Here is a tiny trained network, its code and every weight. The questions are about switching its units off for an input and a class, where a switched-off unit gives its printed mean instead of its output.

import numpy as np


def w(rows, s, z=0):
    codes = np.array(rows[::2]) - 128.0
    scale = np.full(codes.shape[1], s)
    scale[-1] = z or s
    return codes * scale


def norm(h):
    return h / np.sqrt((h * h).mean(-1, keepdims=True) + 1e-5)


def f(y):
    return np.maximum(y, 0)


def log_softmax(a):
    a = a - a.max(-1, keepdims=True)
    return a - np.log(np.exp(a).sum(-1, keepdims=True))


def net(x, mask):
    res = np.array(x, float).reshape(1, 8) / 4 @ E
    u = 0
    for l in range(4):
        y = f(norm(res) @ A[l][:, :-1].T + A[l][:, -1])
        res = res + np.where(mask[u : u + 8], y, B[l][:, -1]) @ B[l][:, :-1]
        u += 8
    return log_softmax(norm(res)[-1] @ U[:, :-1].T + U[:, -1])


A, B = {}, {}
E = w([
[76,126,169,130,14,70,81,101,65,161,121,97],'x0',
[78,82,32,79,190,90,1,169,180,216,33,96],'x1',
[123,126,138,129,132,134,123,127,130,127,129,122],'x2',
[194,188,159,78,153,100,55,129,116,212,223,196],'x3',
[154,103,222,29,175,51,176,113,140,120,47,134],'x4',
[75,180,75,10,144,167,109,81,56,46,155,113],'x5',
[234,87,116,125,142,159,133,174,26,169,112,10],'x6',
[118,123,139,133,136,135,121,130,120,126,125,134],'x7',
],0.0082)
A[0] = w([
[92,88,117,164,129,145,168,109,133,80,71,79,2],'L0N1',
[102,89,151,119,52,78,96,66,97,151,131,100,12],'L0N2',
[101,45,76,107,121,109,151,103,115,62,131,112,105],'L0N3',
[83,140,150,133,3,53,82,59,78,173,127,31,37],'L0N4',
[137,108,170,68,210,33,197,119,113,169,71,112,37],'L0N5',
[116,135,73,52,130,129,105,98,70,79,189,132,84],'L0N6',
[137,111,62,173,154,176,121,100,123,194,140,111,179],'L0N7',
[83,54,128,184,144,122,171,129,109,86,75,109,56],'L0N8',
],0.0067,0.0085)
B[0] = w([
[109,171,61,81,99,193,234,148,153,226,74,87,145],'L0N1',
[91,160,199,143,98,197,92,224,38,157,100,206,141],'L0N2',
[116,203,164,115,93,177,146,104,149,207,94,130,173],'L0N3',
[65,86,197,141,140,161,125,199,28,133,88,255,198],'L0N4',
[147,174,158,102,39,166,46,221,137,8,129,169,178],'L0N5',
[125,218,126,219,161,97,138,86,91,169,47,108,192],'L0N6',
[98,139,84,135,65,86,125,187,119,61,163,174,254],'L0N7',
[132,192,142,66,55,178,169,148,192,190,115,128,169],'L0N8',
],0.007,0.0054)
A[1] = w([
[188,88,128,110,155,149,132,185,36,161,126,23,83],'L1N1',
[109,82,85,94,154,115,82,110,149,162,120,91,6],'L1N2',
[105,146,111,86,158,141,115,87,100,109,128,83,30],'L1N3',
[128,109,94,122,125,137,74,134,133,150,73,118,85],'L1N4',
[165,157,158,91,169,102,54,134,77,182,220,161,28],'L1N5',
[197,122,60,117,246,185,162,131,204,87,152,116,58],'L1N6',
[175,142,139,115,139,105,83,91,124,163,182,132,3],'L1N7',
[160,138,173,147,109,143,196,78,91,115,163,124,47],'L1N8',
],0.011,0.0066)
B[1] = w([
[97,70,111,135,99,145,99,2,194,114,130,208,243],'L1N1',
[109,87,104,110,175,58,197,133,103,68,205,94,152],'L1N2',
[175,187,85,119,172,96,129,95,78,160,71,122,149],'L1N3',
[125,93,133,108,179,120,203,172,84,116,199,128,196],'L1N4',
[131,158,104,95,109,204,208,168,191,172,90,117,254],'L1N5',
[60,112,219,144,54,126,101,144,21,179,99,193,212],'L1N6',
[131,138,117,103,136,146,181,146,197,183,95,100,156],'L1N7',
[99,59,111,76,192,96,141,157,94,146,185,70,211],'L1N8',
],0.011,0.0063)
A[2] = w([
[192,63,168,245,130,72,134,170,188,189,116,113,61],'L2N1',
[104,111,129,122,133,170,107,53,180,113,163,181,119],'L2N2',
[160,134,141,131,114,107,147,121,126,101,189,90,21],'L2N3',
[180,122,195,70,138,91,95,103,127,99,95,85,43],'L2N4',
[57,163,142,130,157,69,132,77,200,130,135,167,3],'L2N5',
[153,129,82,194,129,165,91,140,82,127,159,106,65],'L2N6',
[93,104,101,144,118,155,167,112,143,88,78,68,60],'L2N7',
[132,95,85,99,155,71,83,161,135,138,113,103,30],'L2N8',
],0.011,0.0052)
B[2] = w([
[103,248,97,105,211,83,120,41,61,118,56,111,254],'L2N1',
[159,52,106,158,117,54,96,86,166,159,101,81,233],'L2N2',
[130,58,110,107,162,73,125,136,80,116,174,100,147],'L2N3',
[215,134,111,153,101,189,45,170,175,40,129,167,158],'L2N4',
[190,11,75,126,71,131,90,55,174,150,110,164,203],'L2N5',
[149,109,165,170,109,121,69,136,192,79,95,138,193],'L2N6',
[218,164,104,86,128,130,153,176,187,254,138,136,210],'L2N7',
[128,46,184,116,176,76,203,138,45,119,240,74,163],'L2N8',
],0.009,0.0049)
A[3] = w([
[146,200,84,102,177,128,101,58,66,106,97,96,84],'L3N1',
[173,155,164,145,125,37,110,142,170,119,89,130,134],'L3N2',
[92,115,68,97,154,80,82,200,159,136,100,160,135],'L3N3',
[111,174,51,255,98,163,20,180,155,103,211,46,1],'L3N4',
[154,100,191,120,149,143,150,112,150,87,106,123,88],'L3N5',
[166,129,184,44,148,104,114,140,167,62,85,114,64],'L3N6',
[140,129,166,158,149,122,205,85,125,95,216,97,12],'L3N7',
[76,101,109,138,87,166,171,134,131,113,61,48,63],'L3N8',
],0.0098,0.0054)
B[3] = w([
[75,194,167,248,208,52,116,67,185,109,92,120,193],'L3N1',
[94,159,111,114,146,218,97,119,93,84,154,91,188],'L3N2',
[166,94,182,149,138,140,185,116,78,125,201,65,253],'L3N3',
[207,171,160,69,120,176,68,201,160,2,89,109,210],'L3N4',
[128,110,89,132,79,161,89,167,113,135,161,131,161],'L3N5',
[151,175,84,217,81,152,77,204,152,48,125,87,184],'L3N6',
[104,61,93,89,206,47,159,172,93,164,173,67,168],'L3N7',
[195,199,143,75,189,151,157,143,153,238,136,173,186],'L3N8',
],0.0098,0.0059)
U = w([
[96,57,134,94,200,80,187,189,82,115,229,72,158],'0',
[147,210,107,72,125,188,201,180,216,234,110,130,133],'1',
[147,151,133,124,91,166,58,200,159,27,119,132,252],'2',
[57,121,230,148,97,133,108,155,23,171,110,229,74],'3',
[140,36,97,143,106,106,106,9,188,136,132,147,77],'4',
[81,240,121,160,221,86,130,65,112,108,86,109,57],'5',
],0.014,0.0036)

Each question gives the input, the list of numbers given to net, and the class t.
The units are the neurons (one row each of A and B). Each row of codes is followed by its name. A weight is (code - 128) times the scale printed after its matrix; where a second scale follows, it is the last column's (A, B and U).
mask holds one flag per neuron, layer by layer. A switched-off neuron (its flag False) gives its mean, the last column of its row in B, instead of its output. The means were averaged over made-up inputs and are rounded, as every weight is.
A unit's drop is (log p(t) with every unit on - log p(t) with that unit switched off) / (log p(t) with every unit on - log p(t) with every unit switched off).
The circuit of an input: a set's keep is (log p(t) with only the set's units on - log p(t) with every unit switched off) / (log p(t) with every unit on - log p(t) with every unit switched off). Starting from the 12 units with the biggest drops (on a tie, the unit counted first), units are removed one at a time, each time the one whose removal leaves the highest keep (on an exact tie, the one counted first), for as long as the keep stays at least 0.8.
units of the circuit, in order: the units of the circuit, biggest drop first
unit that matters most: the unit with the biggest drop
top k neurons: the k neurons with the biggest drops, biggest first
k most important neurons of layer l: the k neurons of layer l with the biggest drops, biggest first
input [-5,-7,7,-8,6,2,-3,4], class 1: top 2 neurons -> (L2N7; L0N8)
input [-3,7,8,-8,1,7,0,0], class 1: unit that matters most -> L0N3
input [-3,0,2,-6,-6,6,-8,3], class 4: top 2 neurons -> (L2N5; L1N5)
input [0,-7,5,-3,-5,-1,8,-1], class 4: top 2 neurons -> (L1N1; L2N2)
input [-2,3,5,0,-4,0,-3,6], class 2: top 2 neurons -> (L1N1; L3N4)
input [5,-3,7,-4,4,3,-7,-2], class 4: top 2 neurons -> (L2N5; L1N6)
input [4,5,-7,-5,4,6,2,8], class 5: top 4 neurons -> (L1N3; L1N5; L3N1; L0N3)
input [7,1,4,-7,-7,7,-1,-2], class 1: top 3 neurons -> (L3N8; L1N6; L2N1)
input [6,6,-6,8,-7,8,8,-5], class 1: top 2 neurons -> (L1N5; L2N1)
input [4,1,1,0,-6,-6,-6,1], class 2: top 4 neurons -> (L1N1; L3N4; L0N7; L3N2)
input [-3,-2,-5,-7,7,6,-7,-5], class 1: top 2 neurons -> (L1N1; L0N3)
input [4,-5,-1,1,-6,5,-1,3], class 2: top 2 neurons -> (L3N4; L2N6)
input [-1,-6,-7,-4,7,-2,-3,5], class 2: units of the circuit, in order -> (L3N6; L0N5)
input [5,-2,-4,5,5,-5,-6,3], class 4: units of the circuit, in order -> (L2N5)
input [-4,-4,3,-1,8,-7,5,8], class 2: units of the circuit, in order -> (L0N5; L3N6)
input [5,4,-6,-8,8,-1,3,-1], class 1: 2 most important neurons of layer 0 -> (L0N1; L0N8)
input [8,2,2,-6,8,-2,-2,1], class 2: units of the circuit, in order -> (L0N5; L3N6)
input [-3,-4,4,4,-5,6,1,3], class 5: 2 most important neurons of layer 0 -> (L0N6; L0N5)
input [6,4,5,0,2,-3,-7,4], class 4: 2 most important neurons of layer 0 -> (L0N5; L0N7)
input [-1,5,8,7,-3,8,6,3], class 5: units of the circuit, in order -> (L3N1)
input [8,4,-5,8,-2,2,4,6], class 1: 3 most important neurons of layer 1 -> (L1N5; L1N6; L1N7)
